Below are the code and all the weights of a small trained network. Each question names an input and a class and asks about switching units off, where a switched-off unit gives its printed mean instead of its output.

import numpy as np


def w(rows, s, z=0):
    codes = np.array(rows[::2]) - 128.0
    scale = np.full(codes.shape[1], s)
    scale[-1] = z or s
    return codes * scale


def f(y):
    return np.maximum(y, 0)


def log_softmax(a):
    a = a - a.max(-1, keepdims=True)
    return a - np.log(np.exp(a).sum(-1, keepdims=True))


def net(x, mask):
    res = np.array(x, float).reshape(1, 4) / 4 @ E
    y = f(res @ A[0][:, :-1].T + A[0][:, -1])
    res = res + np.where(mask, y, B[0][:, -1]) @ B[0][:, :-1]
    return log_softmax(res[-1] @ U[:, :-1].T + U[:, -1])


A, B = {}, {}
E = w([
[178,132,31,187,54,155],'x0',
[152,170,134,149,1,125],'x1',
[223,29,155,83,110,168],'x2',
[150,142,82,84,93,27],'x3',
],0.0099)
A[0] = w([
[151,68,98,90,169,70,126],'n0',
[146,173,179,154,97,253,207],'n1',
[91,122,130,133,158,157,144],'n2',
[120,162,141,84,127,33,157],'n3',
[205,70,96,112,78,123,192],'n4',
[95,101,155,147,138,168,184],'n5',
[116,101,100,153,80,147,129],'n6',
[130,152,80,163,107,133,190],'n7',
[127,170,147,95,122,110,113],'n8',
[112,146,157,126,115,93,131],'n9',
[114,168,102,152,131,147,211],'n10',
[121,138,102,158,180,130,164],'n11',
[147,138,152,90,109,101,117],'n12',
[76,135,173,122,148,116,221],'n13',
[161,157,103,138,102,125,56],'n14',
[164,109,152,99,77,118,103],'n15',
[128,101,152,153,111,106,55],'n16',
[112,136,115,148,108,137,118],'n17',
[183,78,178,62,159,129,173],'n18',
[128,157,124,111,188,152,100],'n19',
[188,132,78,132,83,111,254],'n20',
[165,87,131,122,123,164,157],'n21',
],0.017,0.0044)
B[0] = w([
[176,133,96,9,118,234,194],'n0',
[122,164,147,239,6,226,235],'n1',
[111,139,81,164,174,155,171],'n2',
[154,241,220,87,97,134,208],'n3',
[81,41,195,54,77,137,249],'n4',
[140,136,124,163,154,191,181],'n5',
[137,103,125,169,98,68,183],'n6',
[149,140,92,127,75,89,198],'n7',
[120,161,179,124,137,100,158],'n8',
[118,165,180,116,127,111,161],'n9',
[43,123,91,117,117,142,183],'n10',
[14,134,96,116,179,201,178],'n11',
[99,114,188,137,144,110,163],'n12',
[135,218,159,176,178,82,195],'n13',
[126,123,81,127,103,75,169],'n14',
[37,64,189,145,144,128,189],'n15',
[110,134,143,123,133,143,134],'n16',
[132,132,123,140,118,92,155],'n17',
[187,54,200,115,225,77,223],'n18',
[99,124,82,131,204,116,168],'n19',
[169,104,45,51,48,78,239],'n20',
[156,66,165,160,157,121,195],'n21',
],0.021,0.015)
U = w([
[101,251,208,130,125,55,178],'0',
[167,114,138,253,96,230,98],'1',
[216,115,133,138,252,181,222],'2',
[174,126,101,45,96,146,141],'3',
[29,173,47,179,175,87,115],'4',
[52,136,52,143,27,25,114],'5',
[168,8,193,107,133,126,113],'6',
[182,134,68,125,164,29,5],'7',
],0.0082,0.0027)

Each question gives the input, the list of numbers given to net, and the class t.
The units are the neurons (one row each of A and B). Each row of codes is followed by its name. A weight is (code - 128) times the scale printed after its matrix; where a second scale follows, it is the last column's (A, B and U).
mask holds one flag per neuron, in row order. A switched-off neuron (its flag False) gives its mean, the last column of its row in B, instead of its output. The means were averaged over made-up inputs and are rounded, as every weight is.
A unit's drop is (log p(t) with every unit on - log p(t) with that unit switched off) / (log p(t) with every unit on - log p(t) with every unit switched off).
The circuit of an input: a set's keep is (log p(t) with only the set's units on - log p(t) with every unit switched off) / (log p(t) with every unit on - log p(t) with every unit switched off). Starting from the 12 units with the biggest drops (on a tie, the unit counted first), units are removed one at a time, each time the one whose removal leaves the highest keep (on an exact tie, the one counted first), for as long as the keep stays at least 0.8.
circuit, biggest first: the units of the circuit, biggest drop first
top k neurons: the k neurons with the biggest drops, biggest first
drop of u: that unit's drop, to one decimal
input [-4,4,-1,-3], class 1: circuit, biggest first	(n1)
input [-4,-8,7,5], class 2: top 2 neurons	(n0; n20)
input [-3,-2,1,6], class 0: top 2 neurons	(n3; n20)
input [-8,-4,-1,3], class 0: top 2 neurons	(n3; n13)
input [-7,3,3,1], class 0: top 2 neurons	(n4; n13)
input [0,5,2,3], class 5: top 2 neurons	(n18; n20)
input [8,1,5,-4], class 5: top 2 neurons	(n20; n18)
input [-4,2,4,-4], class 1: top 2 neurons	(n1; n4)
input [-4,-4,-2,-8], class 1: top 2 neurons	(n1; n5)
input [-4,-5,-3,1], class 0: top 4 neurons	(n13; n3; n21; n18)
input [8,3,6,8], class 5: top 4 neurons	(n20; n18; n14; n7)
input [-3,-2,1,5], class 0: top 2 neurons	(n3; n20)
input [-1,5,-1,6], class 0: drop of n3	4.4
input [-6,2,4,-7], class 1: circuit, biggest first	(n1)
input [3,2,6,-6], class 1: drop of n1	5.5
input [2,-7,-4,2], class 4: drop of n8	0.0
input [6,7,6,-3], class 5: drop of n20	0.2
